Below are the code and all the weights of a small trained network. Each question names an input and a target symbol and asks about switching units off, where a switched-off unit gives its printed mean instead of its output.

import numpy as np


def w(rows, s, z=0):
    codes = np.array(rows[::2]) - 128.0
    scale = np.full(codes.shape[1], s)
    scale[-1] = z or s
    return codes * scale


def norm(h):
    return h / np.sqrt((h * h).mean(-1, keepdims=True) + 1e-5)


def f(y):
    return y / 2 * (1 + np.tanh(0.7978845608 * (y + 0.044715 * y**3)))


def softmax(a):
    e = np.exp(a - a.max(-1, keepdims=True))
    return e / e.sum(-1, keepdims=True)


def log_softmax(a):
    a = a - a.max(-1, keepdims=True)
    return a - np.log(np.exp(a).sum(-1, keepdims=True))


def net(x, mask):
    ids = ['ΘΞΦΩαδεζλψ'.index(c) for c in x.split()]
    T = len(ids)
    res = E[ids] + P[:T]
    r = norm(res)
    for j in range(2):
        rows = slice(2 * j, 2 * j + 2)
        q, k, v = (r @ M[0][rows].T for M in (Q, K, V))
        z = softmax(np.where(np.tri(T) > 0, q @ k.T / 2**0.5, -1e9)) @ v
        o = O[0][rows]
        res = res + np.where(mask[j], z, o[:, -1]) @ o[:, :-1]
    y = f(norm(res) @ A[0][:, :-1].T + A[0][:, -1])
    res = res + np.where(mask[2:6], y, B[0][:, -1]) @ B[0][:, :-1]
    return log_softmax(norm(res)[-1] @ U[:, :-1].T + U[:, -1])


Q, K, V, O, A, B = {}, {}, {}, {}, {}, {}
E = w([
[183,137,89,140,194,207],'Θ',
[189,112,179,155,45,108],'Ξ',
[127,61,159,138,114,37],'Φ',
[145,143,100,165,143,244],'Ω',
[156,89,105,189,139,210],'α',
[130,150,40,144,172,189],'δ',
[30,103,164,136,122,88],'ε',
[80,192,217,115,103,190],'ζ',
[150,92,82,175,184,228],'λ',
[40,106,182,158,92,139],'ψ',
],0.011)
P = w([
[82,194,175,162,120,8],'0',
[150,53,121,252,204,171],'1',
[154,90,100,179,154,108],'2',
[156,74,111,173,131,115],'3',
[151,75,109,154,112,109],'4',
[139,66,108,141,116,121],'5',
[139,60,103,126,101,122],'6',
[139,57,97,116,104,148],'7',
[135,56,97,98,87,151],'8',
[131,34,98,90,82,162],'9',
[128,33,90,67,76,164],'10',
[126,22,91,46,69,167],'11',
[123,11,106,8,56,171],'12',
[141,12,110,2,52,190],'13',
],0.0062)
Q[0] = w([
[86,71,166,135,74,111],'H1',
[94,141,248,94,39,34],'H1',
[30,144,237,84,12,68],'H2',
[139,107,218,84,54,55],'H2',
],0.012)
K[0] = w([
[151,122,154,28,105,173],'H1',
[117,17,125,35,126,157],'H1',
[161,34,98,9,80,174],'H2',
[83,66,108,36,93,196],'H2',
],0.012)
V[0] = w([
[60,70,137,201,56,112],'H1',
[153,58,126,166,171,159],'H1',
[133,136,160,172,82,245],'H2',
[195,100,197,147,81,96],'H2',
],0.012)
O[0] = w([
[224,240,150,74,122,91,253],'H1',
[88,233,241,126,117,188,197],'H1',
[161,154,194,141,227,16,105],'H2',
[8,47,196,1,211,131,38],'H2',
],0.0094,0.004)
A[0] = w([
[164,106,33,206,88,190,1],'N1',
[74,160,243,175,108,161,69],'N2',
[107,129,179,188,122,9,184],'N3',
[78,118,85,192,49,102,79],'N4',
],0.011,0.0031)
B[0] = w([
[37,120,221,103,109,8,255],'N1',
[161,49,107,72,33,133,178],'N2',
[63,79,144,185,150,229,192],'N3',
[110,210,33,88,243,176,177],'N4',
],0.011,0.0078)
U = w([
[13,80,174,162,185,122,38],'Θ',
[106,95,156,21,192,98,90],'Ξ',
[98,63,100,110,54,235,170],'Φ',
[153,139,160,201,212,148,78],'Ω',
[132,237,192,76,190,107,62],'α',
[117,165,105,177,57,81,255],'δ',
[125,131,138,7,21,79,32],'ε',
[195,55,144,122,166,88,238],'ζ',
[218,193,127,204,40,194,65],'λ',
[213,180,81,61,125,146,196],'ψ',
],0.011,0.0039)

Each question gives the input, a string of symbols that net reads in full, and the target symbol t.
The units are the heads (2 rows each of Q, K, V and O) and the neurons (one row each of A and B). Each row of codes is followed by its name. A weight is (code - 128) times the scale printed after its matrix; where a second scale follows, it is the last column's (O, A, B and U).
mask holds one flag per unit, heads first, then neurons. A switched-off unit (its flag False) gives its mean, the last column of its rows in O or B, instead of its output. The means were averaged over made-up inputs and are rounded, as every weight is.
A unit's drop is (log p(t) with every unit on - log p(t) with that unit switched off) / (log p(t) with every unit on - log p(t) with every unit switched off).
The circuit of an input: a set's keep is (log p(t) with only the set's units on - log p(t) with every unit switched off) / (log p(t) with every unit on - log p(t) with every unit switched off). Starting from all 6 units, units are removed one at a time, each time the one whose removal leaves the highest keep (on an exact tie, the one counted first), for as long as the keep stays at least 0.8.
circuit, biggest first: the units of the circuit, biggest drop first
most important unit: the unit with the biggest drop
k most important neurons: the k neurons with the biggest drops, biggest first
which heads matter: for each layer, one digit per head in row order, 1 if its drop is at least 0.15 and else 0, layers parted by /
input δ δ Φ, target λ: most important unit : H1
input Θ δ ζ ψ ε δ δ δ δ Θ Ξ, target Φ: 2 most important neurons : [N3, N2]
input λ δ Φ ψ δ Ξ δ ψ δ Θ Θ Θ ψ, target Φ: circuit, biggest first : [N3, N2, H2, N1]
input δ δ Ξ ζ δ Θ λ Ξ Ξ λ, target δ: circuit, biggest first : [H2, N1]
input Ξ Θ ψ Φ α Φ ψ δ ψ Ω Θ Φ, target Φ: which heads matter : 10
input δ δ α α λ δ δ δ δ ε δ δ δ ψ, target λ: circuit, biggest first : [H2, N1]
input Ω α ε Θ Ω Θ λ, target Ω: circuit, biggest first : [H2, N3]
input Φ δ δ Θ δ, target Φ: which heads matter : 01
input δ Θ ζ, target Φ: circuit, biggest first : [N2, H1]
input α δ ψ Ω Φ δ δ δ δ ψ δ ψ, target λ: circuit, biggest first : [N1, H2]
input Θ Φ ε Φ Θ Ω Φ λ δ Θ Ω, target Θ: circuit, biggest first : [H1, N1]
input ζ Θ Ξ Θ Θ ζ Ξ, target Θ: circuit, biggest first : [H2, N3]
input ψ δ δ δ ε, target λ: circuit, biggest first : [H1, N1, H2]
input Φ δ ε δ λ ψ Θ δ δ Θ Ω Ξ Ξ, target Ξ: circuit, biggest first : [H2]
input Φ Ξ Θ Ξ Ξ δ Ξ δ Θ, target Φ: 2 most important neurons : [N1, N4]
input ε δ Θ Φ, target Φ: 2 most important neurons : [N3, N2]
input δ ψ λ Φ ε ζ δ δ Θ δ ψ δ Φ, target λ: circuit, biggest first : [N1, H2]
input δ δ Φ ζ, target ε: 2 most important neurons : [N2, N3]
input ζ ζ ψ δ Ξ ψ Φ Φ δ Ξ, target λ: 3 most important neurons : [N1, N3, N4]
input δ δ Ξ δ δ Ξ ψ Θ δ Θ λ Θ, target δ: most important unit : H2
input δ δ Θ Φ δ Ω ζ, target Ω: 2 most important neurons : [N3, N1]
